Below is a small trained network, with its code and all its weights. Each question gives an input and a target symbol and asks what happens when units are switched off, that is, made to give their printed mean instead of their output.

import numpy as np


def w(rows, s, z=0):
    codes = np.array(rows[::2]) - 128.0
    scale = np.full(codes.shape[1], s)
    scale[-1] = z or s
    return codes * scale


def f(y):
    return np.maximum(y, 0)


def softmax(a):
    e = np.exp(a - a.max(-1, keepdims=True))
    return e / e.sum(-1, keepdims=True)


def log_softmax(a):
    a = a - a.max(-1, keepdims=True)
    return a - np.log(np.exp(a).sum(-1, keepdims=True))


def net(x, mask):
    ids = ['αγεζηθμξστφψω'.index(c) for c in x.split()]
    T = len(ids)
    res = E[ids] + P[:T]
    r = res
    for j in range(2):
        rows = slice(2 * j, 2 * j + 2)
        q, k, v = (r @ M[0][rows].T for M in (Q, K, V))
        z = softmax(np.where(np.tri(T) > 0, q @ k.T / 2**0.5, -1e9)) @ v
        o = O[0][rows]
        res = res + np.where(mask[j], z, o[:, -1]) @ o[:, :-1]
    y = f(res @ A[0][:, :-1].T + A[0][:, -1])
    res = res + np.where(mask[2:14], y, B[0][:, -1]) @ B[0][:, :-1]
    return log_softmax(res[-1] @ U[:, :-1].T + U[:, -1])


Q, K, V, O, A, B = {}, {}, {}, {}, {}, {}
E = w([
[240,125,147,152,207,114,64,110],'α',
[167,67,208,147,80,255,192,66],'γ',
[62,214,76,139,228,143,41,37],'ε',
[160,40,156,102,52,165,54,198],'ζ',
[69,227,196,107,187,224,55,97],'η',
[178,45,95,138,132,211,51,131],'θ',
[135,119,156,235,117,98,227,179],'μ',
[182,114,172,108,157,55,75,158],'ξ',
[91,117,65,195,56,122,224,178],'σ',
[115,43,75,88,142,129,73,122],'τ',
[141,69,66,52,187,65,99,123],'φ',
[239,98,188,135,120,154,55,166],'ψ',
[74,236,108,165,80,45,174,202],'ω',
],0.0086)
P = w([
[35,14,186,254,88,117,2,49],'0',
[206,110,42,80,190,146,126,183],'1',
[188,69,76,96,167,124,100,189],'2',
[180,173,105,102,169,139,144,141],'3',
[196,136,104,55,124,123,156,176],'4',
[185,140,103,73,143,122,156,170],'5',
[165,134,96,70,144,135,150,166],'6',
[179,130,94,75,160,136,155,170],'7',
],0.005)
Q[0] = w([
[201,42,75,106,154,78,93,188],'head 0',
[166,75,113,112,174,128,81,124],'head 0',
[38,230,172,180,69,153,218,84],'head 1',
[204,1,108,109,82,85,125,172],'head 1',
],0.0094)
K[0] = w([
[66,67,251,238,39,78,36,41],'head 0',
[54,93,159,213,144,198,39,68],'head 0',
[224,246,72,23,142,169,239,246],'head 1',
[119,2,179,211,53,40,141,99],'head 1',
],0.0077)
V[0] = w([
[170,137,160,97,108,35,158,207],'head 0',
[160,183,254,169,193,59,132,119],'head 0',
[243,126,199,152,162,222,91,111],'head 1',
[136,139,70,84,225,48,98,52],'head 1',
],0.0088)
O[0] = w([
[121,112,113,110,169,137,41,113,5],'head 0',
[143,132,1,122,96,184,74,173,16],'head 0',
[80,170,86,118,60,216,177,102,35],'head 1',
[198,92,73,144,66,64,98,41,181],'head 1',
],0.011,0.0027)
A[0] = w([
[205,77,69,65,53,126,65,52,69],'neuron 0',
[139,91,172,116,99,139,238,111,200],'neuron 1',
[167,122,116,208,113,49,162,112,172],'neuron 2',
[70,103,171,125,182,149,183,179,124],'neuron 3',
[174,69,188,53,145,130,75,101,107],'neuron 4',
[84,223,142,54,154,223,75,141,98],'neuron 5',
[122,168,80,178,44,125,226,141,166],'neuron 6',
[144,171,59,151,148,140,103,188,253],'neuron 7',
[91,227,91,156,79,172,158,90,167],'neuron 8',
[100,155,146,178,108,175,254,173,131],'neuron 9',
[128,126,113,107,178,104,144,127,190],'neuron 10',
[198,121,116,128,137,114,109,116,157],'neuron 11',
],0.0086,0.0044)
B[0] = w([
[124,228,99,206,126,162,131,140,235],'neuron 0',
[158,85,144,200,154,149,225,87,221],'neuron 1',
[149,152,157,100,61,52,146,156,254],'neuron 2',
[107,223,154,157,161,150,137,155,206],'neuron 3',
[147,137,103,102,203,125,55,43,212],'neuron 4',
[35,127,153,95,58,17,174,108,161],'neuron 5',
[220,144,129,23,163,178,119,150,186],'neuron 6',
[100,63,144,126,75,140,88,186,190],'neuron 7',
[140,133,139,27,118,120,104,75,168],'neuron 8',
[89,113,2,139,177,103,119,79,189],'neuron 9',
[122,114,180,145,112,136,123,152,205],'neuron 10',
[105,105,115,168,125,101,118,121,207],'neuron 11',
],0.0085,0.0077)
U = w([
[182,71,99,80,145,144,134,133,91],'α',
[149,92,114,166,171,203,156,32,136],'γ',
[146,184,73,162,133,76,90,55,137],'ε',
[152,203,188,115,198,165,112,142,132],'ζ',
[75,101,153,55,82,118,106,71,178],'η',
[99,162,82,99,158,98,155,115,1],'θ',
[82,102,65,223,114,187,99,161,181],'μ',
[140,20,111,114,178,129,65,121,121],'ξ',
[43,172,148,209,107,117,186,148,128],'σ',
[186,166,138,151,85,128,194,174,43],'τ',
[156,2,199,121,81,91,182,100,199],'φ',
[164,197,125,104,113,199,104,144,136],'ψ',
[87,144,182,110,53,82,101,237,153],'ω',
],0.007,0.004)

Each question gives the input, a string of symbols that net reads in full, and the target symbol t.
The units are the heads (2 rows each of Q, K, V and O) and the neurons (one row each of A and B). Each row of codes is followed by its name. A weight is (code - 128) times the scale printed after its matrix; where a second scale follows, it is the last column's (O, A, B and U).
mask holds one flag per unit, heads first, then neurons. A switched-off unit (its flag False) gives its mean, the last column of its rows in O or B, instead of its output. The means were averaged over made-up inputs and are rounded, as every weight is.
A unit's drop is (log p(t) with every unit on - log p(t) with that unit switched off) / (log p(t) with every unit on - log p(t) with every unit switched off).
The circuit of an input: a set's keep is (log p(t) with only the set's units on - log p(t) with every unit switched off) / (log p(t) with every unit on - log p(t) with every unit switched off). Starting from the 12 units with the biggest drops (on a tie, the unit counted first), units are removed one at a time, each time the one whose removal leaves the highest keep (on an exact tie, the one counted first), for as long as the keep stays at least 0.8.
circuit, biggest first: the units of the circuit, biggest drop first
unit that matters most: the unit with the biggest drop
k most important neurons: the k neurons with the biggest drops, biggest first
heads that matter: for each layer, one digit per head in row order, 1 if its drop is at least 0.15 and else 0, layers parted by /
input τ φ φ η θ, target φ: circuit, biggest first -> [head 0; neuron 0]
input ψ φ ζ φ τ τ, target η: circuit, biggest first -> [head 1; neuron 5; neuron 8]
input α ξ ω γ ω τ η ξ, target ψ: circuit, biggest first -> [head 1; head 0; neuron 6]
input ε φ η η ζ τ, target τ: unit that matters most -> head 0
input φ φ μ, target φ: circuit, biggest first -> [head 1; neuron 0; neuron 3]
input γ ζ ζ ξ τ φ φ τ, target θ: 2 most important neurons -> [neuron 9; neuron 5]
input ψ φ α γ φ φ, target η: 2 most important neurons -> [neuron 5; neuron 8]
input σ η ω ξ, target ζ: heads that matter -> 01
input θ φ φ ξ, target γ: 3 most important neurons -> [neuron 1; neuron 9; neuron 2]
input ω σ η γ, target γ: circuit, biggest first -> [neuron 1; neuron 9; head 1]
input φ ω φ ζ ζ, target ε: 2 most important neurons -> [neuron 0; neuron 4]
input γ τ σ, target γ: 4 most important neurons -> [neuron 9; neuron 1; neuron 2; neuron 6]
input φ μ θ γ φ φ φ ψ, target ε: heads that matter -> 01
input η θ φ ζ α σ τ φ, target α: heads that matter -> 11
input μ φ φ θ, target ω: circuit, biggest first -> [head 1; head 0; neuron 5; neuron 7]
input ζ ω ε φ φ, target σ: heads that matter -> 01
input φ φ α γ ω σ η, target η: unit that matters most -> neuron 5
input ξ τ φ γ σ σ σ τ, target μ: heads that matter -> 10
input φ σ σ θ, target ε: heads that matter -> 01
input α σ α, target ψ: heads that matter -> 11
input φ μ σ γ, target γ: heads that matter -> 00
